Here is a tiny trained network, its code and every weight. The questions are about switching its units off for an input and a class, where a switched-off unit gives its printed mean instead of its output.

import numpy as np


def w(rows, s, z=0):
    codes = np.array(rows[::2]) - 128.0
    scale = np.full(codes.shape[1], s)
    scale[-1] = z or s
    return codes * scale


def f(y):
    return y / 2 * (1 + np.tanh(0.7978845608 * (y + 0.044715 * y**3)))


def log_softmax(a):
    a = a - a.max(-1, keepdims=True)
    return a - np.log(np.exp(a).sum(-1, keepdims=True))


def net(x, mask):
    res = np.array(x, float).reshape(1, 6) / 4 @ E
    y = f(res @ A[0][:, :-1].T + A[0][:, -1])
    res = res + np.where(mask, y, B[0][:, -1]) @ B[0][:, :-1]
    return log_softmax(res[-1] @ U[:, :-1].T + U[:, -1])


A, B = {}, {}
E = w([
[128,127,128],'x0',
[227,68,110],'x1',
[129,128,127],'x2',
[127,129,129],'x3',
[78,2,152],'x4',
[138,148,254],'x5',
],0.014)
A[0] = w([
[98,103,152,107],'n1',
[169,118,201,119],'n2',
[105,57,124,104],'n3',
[91,157,163,151],'n4',
[150,146,123,155],'n5',
[140,113,105,110],'n6',
[155,207,157,112],'n7',
[94,41,127,106],'n8',
[175,100,61,143],'n9',
[210,111,213,45],'n10',
[175,86,61,169],'n11',
[248,94,157,126],'n12',
[132,82,147,102],'n13',
[35,88,144,131],'n14',
[148,121,141,118],'n15',
[166,214,128,192],'n16',
[79,132,41,179],'n17',
[171,189,113,213],'n18',
[71,178,193,170],'n19',
[162,150,94,94],'n20',
[104,93,168,134],'n21',
[77,154,180,129],'n22',
[182,176,59,82],'n23',
[151,204,133,129],'n24',
[152,92,97,124],'n25',
[203,68,49,178],'n26',
[76,53,152,186],'n27',
[94,94,160,145],'n28',
[190,232,110,247],'n29',
[12,162,75,154],'n30',
],0.017,0.012)
B[0] = w([
[128,79,88,149],'n1',
[155,122,54,175],'n2',
[80,88,181,179],'n3',
[169,73,181,169],'n4',
[123,169,150,150],'n5',
[132,108,139,143],'n6',
[156,104,168,183],'n7',
[78,61,188,194],'n8',
[83,126,204,199],'n9',
[149,188,13,175],'n10',
[52,108,191,213],'n11',
[89,254,37,200],'n12',
[85,118,131,153],'n13',
[121,80,84,191],'n14',
[129,143,114,134],'n15',
[133,171,220,213],'n16',
[115,246,44,225],'n17',
[131,214,154,206],'n18',
[170,92,208,202],'n19',
[71,206,119,154],'n20',
[105,78,63,164],'n21',
[158,9,193,174],'n22',
[83,210,135,188],'n23',
[157,100,207,185],'n24',
[88,87,178,167],'n25',
[71,113,177,239],'n26',
[96,38,93,213],'n27',
[103,61,71,167],'n28',
[133,216,179,251],'n29',
[186,220,12,220],'n30',
],0.0093,0.022)
U = w([
[170,218,96,196],'0',
[100,97,248,164],'1',
[78,112,12,193],'2',
[177,45,128,51],'3',
[80,173,179,9],'4',
],0.011)

Each question gives the input, the list of numbers given to net, and the class t.
The units are the neurons (one row each of A and B). Each row of codes is followed by its name. A weight is (code - 128) times the scale printed after its matrix; where a second scale follows, it is the last column's (A, B and U).
mask holds one flag per neuron, in row order. A switched-off neuron (its flag False) gives its mean, the last column of its row in B, instead of its output. The means were averaged over made-up inputs and are rounded, as every weight is.
A unit's drop is (log p(t) with every unit on - log p(t) with that unit switched off) / (log p(t) with every unit on - log p(t) with every unit switched off).
top k neurons: the k neurons with the biggest drops, biggest first
drop of u: that unit's drop, to one decimal
input [-4,1,0,-5,-5,-7], class 4: top neuron : n11
input [-8,1,-8,-7,2,-6], class 1: top 2 neurons : n12; n9
input [8,5,2,5,-2,-1], class 4: top 2 neurons : n30; n12
input [-8,0,-5,-8,1,-5], class 2: top 2 neurons : n16; n29
input [2,-2,0,6,-3,0], class 0: top 2 neurons : n11; n26
input [-2,5,2,-7,1,1], class 2: top 3 neurons : n12; n16; n29
input [4,1,-3,7,-8,-3], class 4: top 2 neurons : n30; n16
input [-5,7,8,-1,0,-3], class 4: drop of n29 : -0.1
input [-8,6,-4,2,1,-7], class 1: drop of n25 : 0.2
input [0,1,0,7,5,1], class 2: drop of n19 : 0.2
